Below is a small trained network, with its code and all its weights. Each question gives an input and a target symbol and asks what happens when units are switched off, that is, made to give their printed mean instead of their output.

import numpy as np


def w(rows, s, z=0):
    codes = np.array(rows[::2]) - 128.0
    scale = np.full(codes.shape[1], s)
    scale[-1] = z or s
    return codes * scale


def norm(h):
    return h / np.sqrt((h * h).mean(-1, keepdims=True) + 1e-5)


def f(y):
    return y / 2 * (1 + np.tanh(0.7978845608 * (y + 0.044715 * y**3)))


def softmax(a):
    e = np.exp(a - a.max(-1, keepdims=True))
    return e / e.sum(-1, keepdims=True)


def log_softmax(a):
    a = a - a.max(-1, keepdims=True)
    return a - np.log(np.exp(a).sum(-1, keepdims=True))


def net(x, mask):
    ids = ['βγδεζθλμξπστφψω'.index(c) for c in x.split()]
    T = len(ids)
    res = E[ids] + P[:T]
    r = norm(res)
    for j in range(2):
        rows = slice(4 * j, 4 * j + 4)
        q, k, v = (r @ M[0][rows].T for M in (Q, K, V))
        z = softmax(np.where(np.tri(T) > 0, q @ k.T / 4**0.5, -1e9)) @ v
        o = O[0][rows]
        res = res + np.where(mask[j], z, o[:, -1]) @ o[:, :-1]
    y = f(norm(res) @ A[0][:, :-1].T + A[0][:, -1])
    res = res + np.where(mask[2:18], y, B[0][:, -1]) @ B[0][:, :-1]
    return log_softmax(norm(res)[-1] @ U[:, :-1].T + U[:, -1])


Q, K, V, O, A, B = {}, {}, {}, {}, {}, {}
E = w([
[135,125,98,95],'β',
[121,136,104,103],'γ',
[125,112,121,97],'δ',
[124,107,120,87],'ε',
[132,157,179,136],'ζ',
[149,112,89,194],'θ',
[33,189,1,87],'λ',
[117,135,110,107],'μ',
[209,133,251,110],'ξ',
[102,115,129,104],'π',
[82,176,241,51],'σ',
[117,116,124,76],'τ',
[118,100,111,94],'φ',
[223,113,127,191],'ψ',
[136,172,129,152],'ω',
],0.02)
P = w([
[145,161,210,232],'0',
[194,86,148,37],'1',
[190,83,132,7],'2',
[184,91,130,6],'3',
[174,90,128,9],'4',
[171,91,131,6],'5',
[174,94,120,2],'6',
],0.0076)
Q[0] = w([
[64,14,54,87],'H1',
[128,146,138,229],'H1',
[113,152,54,182],'H1',
[232,8,138,140],'H1',
[150,55,99,75],'H2',
[26,172,90,130],'H2',
[139,70,139,99],'H2',
[196,180,144,193],'H2',
],0.016)
K[0] = w([
[35,122,122,248],'H1',
[164,52,99,77],'H1',
[131,102,12,137],'H1',
[175,86,158,186],'H1',
[126,93,180,196],'H2',
[63,129,93,126],'H2',
[141,139,192,133],'H2',
[176,137,105,93],'H2',
],0.018)
V[0] = w([
[41,147,110,160],'H1',
[71,129,222,60],'H1',
[101,6,119,92],'H1',
[175,47,134,113],'H1',
[184,130,106,80],'H2',
[106,147,139,122],'H2',
[75,171,149,183],'H2',
[92,97,114,163],'H2',
],0.014)
O[0] = w([
[150,96,115,55,9],'H1',
[134,76,174,117,223],'H1',
[130,3,78,181,123],'H1',
[66,85,83,210,252],'H1',
[210,151,140,129,36],'H2',
[130,95,126,124,115],'H2',
[86,127,139,108,181],'H2',
[74,108,98,142,118],'H2',
],0.011,0.0034)
A[0] = w([
[119,63,140,126,106],'N1',
[102,61,139,103,121],'N2',
[85,159,9,91,11],'N3',
[184,95,93,91,170],'N4',
[76,136,69,57,116],'N5',
[153,82,121,153,121],'N6',
[166,104,181,177,147],'N7',
[70,103,113,94,102],'N8',
[97,152,18,159,172],'N9',
[150,133,111,66,113],'N10',
[168,145,160,143,89],'N11',
[132,206,191,49,133],'N12',
[93,188,135,184,73],'N13',
[100,186,116,105,130],'N14',
[106,104,151,116,116],'N15',
[96,140,92,64,77],'N16',
],0.015,0.011)
B[0] = w([
[163,174,122,141,174],'N1',
[156,160,118,142,197],'N2',
[137,141,2,134,151],'N3',
[100,165,183,176,178],'N4',
[103,158,150,164,188],'N5',
[113,141,108,173,158],'N6',
[121,161,113,98,178],'N7',
[117,176,131,134,166],'N8',
[105,51,155,111,240],'N9',
[101,119,145,153,154],'N10',
[103,116,98,93,134],'N11',
[137,86,69,144,255],'N12',
[128,94,118,151,132],'N13',
[180,107,129,166,168],'N14',
[139,128,105,122,147],'N15',
[68,148,122,134,151],'N16',
],0.016,0.0086)
U = w([
[132,148,99,83,160],'β',
[41,128,210,122,131],'γ',
[114,91,111,64,103],'δ',
[127,121,122,93,148],'ε',
[204,90,108,63,158],'ζ',
[96,19,181,172,211],'θ',
[77,182,24,144,64],'λ',
[154,113,87,128,85],'μ',
[175,116,228,160,191],'ξ',
[143,124,114,98,172],'π',
[145,28,184,56,58],'σ',
[102,194,145,183,108],'τ',
[209,56,54,84,82],'φ',
[173,163,124,247,5],'ψ',
[218,177,45,139,84],'ω',
],0.013,0.0035)

Each question gives the input, a string of symbols that net reads in full, and the target symbol t.
The units are the heads (4 rows each of Q, K, V and O) and the neurons (one row each of A and B). Each row of codes is followed by its name. A weight is (code - 128) times the scale printed after its matrix; where a second scale follows, it is the last column's (O, A, B and U).
mask holds one flag per unit, heads first, then neurons. A switched-off unit (its flag False) gives its mean, the last column of its rows in O or B, instead of its output. The means were averaged over made-up inputs and are rounded, as every weight is.
A unit's drop is (log p(t) with every unit on - log p(t) with that unit switched off) / (log p(t) with every unit on - log p(t) with every unit switched off).
The circuit of an input: a set's keep is (log p(t) with only the set's units on - log p(t) with every unit switched off) / (log p(t) with every unit on - log p(t) with every unit switched off). Starting from the 12 units with the biggest drops (on a tie, the unit counted first), units are removed one at a time, each time the one whose removal leaves the highest keep (on an exact tie, the one counted first), for as long as the keep stays at least 0.8.
units of the circuit, in order: the units of the circuit, biggest drop first
most important unit: the unit with the biggest drop
top k neurons: the k neurons with the biggest drops, biggest first
which heads matter: for each layer, one digit per head in row order, 1 if its drop is at least 0.15 and else 0, layers parted by /
drop when u is switched off: that unit's drop, to one decimal
input θ ψ φ φ β, target λ: units of the circuit, in order -> N3; N5
input ξ φ φ φ τ ε, target φ: top 2 neurons -> N12; N9
input β ε φ ζ θ π, target ω: units of the circuit, in order -> H1; N12; H2
input δ λ τ ψ μ λ φ, target τ: top 2 neurons -> N9; N2
input ε π φ δ, target ψ: units of the circuit, in order -> H1; N9; N1; N2
input σ λ ω π, target σ: units of the circuit, in order -> H1
input δ φ φ π, target τ: units of the circuit, in order -> N9; N12
input δ φ φ λ β, target τ: which heads matter -> 00
input ξ ξ φ θ φ, target φ: units of the circuit, in order -> H1; H2; N12; N5
input ε ε ε φ φ, target ψ: top 4 neurons -> N9; N1; N2; N12
input φ τ ω β, target θ: which heads matter -> 10
input ξ φ φ φ π π δ, target φ: which heads matter -> 11
input π π π φ φ π, target γ: which heads matter -> 01
input τ φ ξ π φ π, target ξ: which heads matter -> 10
input π φ θ φ φ, target γ: most important unit -> H2
input θ ζ φ ξ β, target λ: top 3 neurons -> N5; N3; N16
input β φ φ γ, target ω: top 2 neurons -> N12; N14
input θ ψ φ φ ε, target λ: top 2 neurons -> N3; N5
input ξ ξ π ξ φ ξ π, target φ: top 2 neurons -> N12; N9
input φ π φ γ φ ψ ω, target ω: top 2 neurons -> N9; N12
input ξ θ π τ, target φ: drop when N9 is switched off -> 0.3
input θ φ φ ε φ, target λ: drop when N3 is switched off -> 0.3
input θ ξ γ θ ε, target λ: drop when N16 is switched off -> 0.1
input π σ ξ ψ ξ γ, target γ: drop when H1 is switched off -> 0.2
input ε θ θ ζ ε, target ψ: top neuron -> N9
